Below is a small trained network, with its code and all its weights. Each question gives an input and a class and asks what happens when units are switched off, that is, made to give their printed mean instead of their output.

import numpy as np


def w(rows, s, z=0):
    codes = np.array(rows[::2]) - 128.0
    scale = np.full(codes.shape[1], s)
    scale[-1] = z or s
    return codes * scale


def f(y):
    return y / 2 * (1 + np.tanh(0.7978845608 * (y + 0.044715 * y**3)))


def log_softmax(a):
    a = a - a.max(-1, keepdims=True)
    return a - np.log(np.exp(a).sum(-1, keepdims=True))


def net(x, mask):
    res = np.array(x, float).reshape(1, 8) / 4 @ E
    y = f(res @ A[0][:, :-1].T + A[0][:, -1])
    res = res + np.where(mask, y, B[0][:, -1]) @ B[0][:, :-1]
    return log_softmax(res[-1] @ U[:, :-1].T + U[:, -1])


A, B = {}, {}
E = w([
[134,128,142,189,70,131,218,166,146,128],'x0',
[106,168,230,170,225,49,164,156,144,47],'x1',
[127,95,175,124,93,86,86,91,197,170],'x2',
[209,145,171,129,173,119,46,147,116,69],'x3',
[95,148,134,129,136,109,107,2,139,24],'x4',
[150,250,154,76,103,137,158,75,42,105],'x5',
[147,147,142,124,94,174,139,154,156,65],'x6',
[218,133,143,195,75,80,186,67,101,152],'x7',
],0.0051)
A[0] = w([
[79,127,146,123,186,146,76,152,166,6,253],'n1',
[121,117,125,158,118,126,136,108,149,110,155],'n2',
[124,119,135,143,193,49,87,9,112,106,208],'n3',
[117,110,137,145,151,104,138,159,160,131,71],'n4',
[145,128,67,69,128,201,55,145,71,182,181],'n5',
[119,127,143,108,143,108,130,132,128,119,222],'n6',
[221,106,138,152,42,137,77,90,165,112,200],'n7',
[130,52,83,184,151,123,107,191,146,180,150],'n8',
[111,76,84,138,138,146,138,158,140,175,153],'n9',
[155,172,148,180,101,97,231,138,67,131,171],'n10',
[149,140,130,137,148,142,120,142,104,99,177],'n11',
[77,95,117,136,46,117,145,66,184,184,183],'n12',
[149,108,123,114,93,167,122,148,155,134,162],'n13',
[133,128,59,148,108,180,181,63,98,66,156],'n14',
],0.014,0.0022)
B[0] = w([
[148,179,173,105,174,173,118,109,228,38,254],'n1',
[120,147,125,93,119,126,117,130,106,161,144],'n2',
[138,179,155,122,179,41,139,44,130,115,229],'n3',
[166,124,118,150,123,169,141,145,119,131,153],'n4',
[83,151,122,58,87,81,129,5,81,119,222],'n5',
[164,123,120,116,124,146,166,115,163,92,150],'n6',
[155,137,132,161,168,43,204,132,74,142,209],'n7',
[143,114,141,168,169,139,148,191,243,119,228],'n8',
[125,100,140,141,130,94,106,151,204,122,192],'n9',
[195,152,139,143,171,89,184,120,41,119,235],'n10',
[107,118,126,120,131,133,121,105,150,123,157],'n11',
[73,69,75,48,51,127,157,124,136,130,223],'n12',
[125,116,121,134,145,83,129,118,114,140,163],'n13',
[130,113,120,88,84,215,133,151,64,137,188],'n14',
],0.016,0.0093)
U = w([
[134,137,97,115,84,125,157,109,28,174,86],'0',
[28,112,96,66,69,140,90,91,152,131,199],'1',
[166,177,187,159,226,54,144,94,145,106,206],'2',
[140,71,104,192,122,137,144,246,151,190,54],'3',
[141,133,157,145,143,255,94,202,167,98,116],'4',
[100,123,130,180,131,144,48,153,131,167,6],'5',
],0.0071,0.0018)

Each question gives the input, the list of numbers given to net, and the class t.
The units are the neurons (one row each of A and B). Each row of codes is followed by its name. A weight is (code - 128) times the scale printed after its matrix; where a second scale follows, it is the last column's (A, B and U).
mask holds one flag per neuron, in row order. A switched-off neuron (its flag False) gives its mean, the last column of its row in B, instead of its output. The means were averaged over made-up inputs and are rounded, as every weight is.
A unit's drop is (log p(t) with every unit on - log p(t) with that unit switched off) / (log p(t) with every unit on - log p(t) with every unit switched off).
The circuit of an input: a set's keep is (log p(t) with only the set's units on - log p(t) with every unit switched off) / (log p(t) with every unit on - log p(t) with every unit switched off). Starting from the 12 units with the biggest drops (on a tie, the unit counted first), units are removed one at a time, each time the one whose removal leaves the highest keep (on an exact tie, the one counted first), for as long as the keep stays at least 0.8.
circuit, biggest first: the units of the circuit, biggest drop first
unit that matters most: the unit with the biggest drop
top k neurons: the k neurons with the biggest drops, biggest first
drop of u: that unit's drop, to one decimal
input [4,-4,5,-3,-6,1,2,6], class 3: circuit, biggest first	(n5, n3)
input [7,-2,8,-7,0,6,-3,-5], class 1: unit that matters most	n12
input [-7,0,-7,-4,0,-8,0,-2], class 4: circuit, biggest first	(n3, n8)
input [5,-3,-4,-6,3,-4,-5,2], class 3: circuit, biggest first	(n5, n3)
input [-6,1,-7,-4,0,-4,6,-1], class 4: circuit, biggest first	(n3, n7)
input [8,1,-8,8,-4,-8,-4,-1], class 4: circuit, biggest first	(n7, n3)
input [-7,-5,6,-4,-6,-7,0,1], class 1: top 2 neurons	(n5, n12)
input [2,-5,-7,-4,-6,-6,-4,-2], class 1: top 3 neurons	(n5, n10, n7)
input [-3,-8,-3,4,6,-6,-1,-3], class 1: top 2 neurons	(n5, n10)
input [-5,-6,6,1,-7,-8,8,1], class 3: top 2 neurons	(n8, n3)
input [3,-8,5,7,-2,4,6,-3], class 0: top 2 neurons	(n1, n7)
input [7,-8,4,-1,-7,-8,1,-7], class 3: top 2 neurons	(n8, n9)
input [-2,2,7,5,-7,-1,3,0], class 3: circuit, biggest first	(n3, n1)
input [-7,-5,-4,-3,-7,-6,-1,-8], class 1: circuit, biggest first	(n5)
input [-5,-6,-2,-2,-2,-2,0,5], class 1: top 2 neurons	(n10, n5)
input [0,-6,-6,3,2,-2,1,-2], class 1: top 2 neurons	(n10, n5)
input [8,2,-2,-7,7,-7,-3,2], class 1: top 2 neurons	(n12, n7)
input [8,-1,-8,-3,-6,-2,-7,3], class 3: top 2 neurons	(n3, n1)
input [4,2,1,1,0,3,7,5], class 0: top 3 neurons	(n1, n3, n8)
input [-7,-7,-5,4,5,0,8,7], class 0: top neuron	(n14)
input [-2,-3,-6,-7,4,3,-4,2], class 0: drop of n1	0.1
input [-2,2,-6,-6,0,-5,-8,-7], class 4: drop of n3	0.4
input [-5,3,-5,-8,-7,1,0,-6], class 1: drop of n1	0.1
input [7,4,-2,-8,6,4,-3,-4], class 0: drop of n14	0.2
